[127 122 140 114 134 158 152 134 143 139 142 177 150 117 100 115 114 161
 122 127 171 166 221 117 108 133 129 129 112 114 107 155 129 149 125] = Z_387
[119 159 105 153 120  95  98 119 101 137  92  91 106 143 160 136 141  91
 159 108  77  91 221 124 140 115 123 140 152 136 132  95 120  83 132] = Z_599
[108 170 102 151 130 122 123 125 115 140  84 175 126 127 130 114 139 126
 125  86 113 130 221  96 108 125 119 150 144  95  78 110 112  80 134] = Z_205
[152  81 166  93 124 145 137 134 144 122 186  73 139 131 120 144 102 139
 130 179 158 137 221 166 149 124 139 104 104 176 192 163 148 191 119] = Z_78
[144  91 137 118 127 119 128 129 137 150 156  88 118 125 134 141 135 119
 117 161 123 110 221 154 146 139 134 107 124 143 162 126 139 156 125] = Z_726
[110 150 102 147 141 137 145 129 135  43  95 225 133 108 110 103 151 148
 202  88 138 149 221  90  93 148 119 143 134  62  50 115 112  98 135] = Z_613
[108 179 103 154 125 115 112 122 105 111  81 147 122 136 142 121 134 114
 115  86 101 121 221 100 117 113 120 153 147 114  97 108 112  75 133] = Z_612
[150  84 162  97 122 140 135 133 142 130 180  71 136 132 124 145 106 133
 156 176 150 130 221 164 151 125 138 106 108 173 189 155 147 183 121] = Z_968
[127 114 141 110 140 168 163 136 153 135 148 203 156 109  88 109 116 175
 110 127 186 178 221 113 100 142 128 127 107  99  93 160 130 159 126] = Z_226
[143 109 141 120 117 111 109 125 120 122 149  42 114 143 152 152 120 101
 126 159 105  98 221 162 161 116 135 114 129 178 192 127 139 145 124] = Z_730
[127 122 140 114 134 158 152 134 143 139 142 177 150 117 100 115 114 161
 122 127 171 166 221 117 108 133 129 129 112 114 107 131 142 156 124] = Z_858
[144 101 142 118 120 114 114 127 126 117 153  52 116 138 147 149 124 107
 142 162 110 101 221 161 158 123 135 112 127 169 185 127 140 151 124] = Z_74
key -> tag
[103] -> Z_949
[147] -> Z_666
[148] -> Z_973
[177] -> Z_798
join Z_612 12: 	Z_666
q: [143 109 141 120 117 111 109 125 120 122 149  42 114 143 152 152 120 101
 126 159 105  98 221 162 161 116 135 114 129 178 192 127 139 145 124]	Z_730
q: [150  84 162  97 122 140 135 133 142 130 180  71 136 132 124 145 106 133
 156 176 150 130 221 164 151 125 138 106 108 173 189 155 147 183 121]	Z_968
q: [108 179 103 154 125 115 112 122 105 111  81 147 122 136 142 121 134 114
 115  86 101 121 221 100 117 113 120 153 147 114  97 108 112  75 133]	Z_612
q: [127 114 141 110 140 168 163 136 153 135 148 203 156 109  88 109 116 175
 110 127 186 178 221 113 100 142 128 127 107  99  93 160 130 159 126]	Z_226

[118 119 163 180 122 134 111 107  99 147] : Z_599
[118 119 163 180 122 112 111 107  99 147] : Z_74
[122 130 193 147 132 102 146 126 112 130] : Z_226
[122 150 193 147 132 102 146 126 112 130] : Z_613
[107 108 100  76 153 138  93 116 118 106] : Z_968
[118 119 163 180 122 134 111 107 118 161] : Z_78
key -> tag
[106] -> Z_360
[107] -> Z_336
[162] -> Z_739
[161] -> Z_813
[119] -> Z_104
join Z_78 10: 	Z_813
q: [118 119 163 180 122 134 111 107  99 147]	Z_599

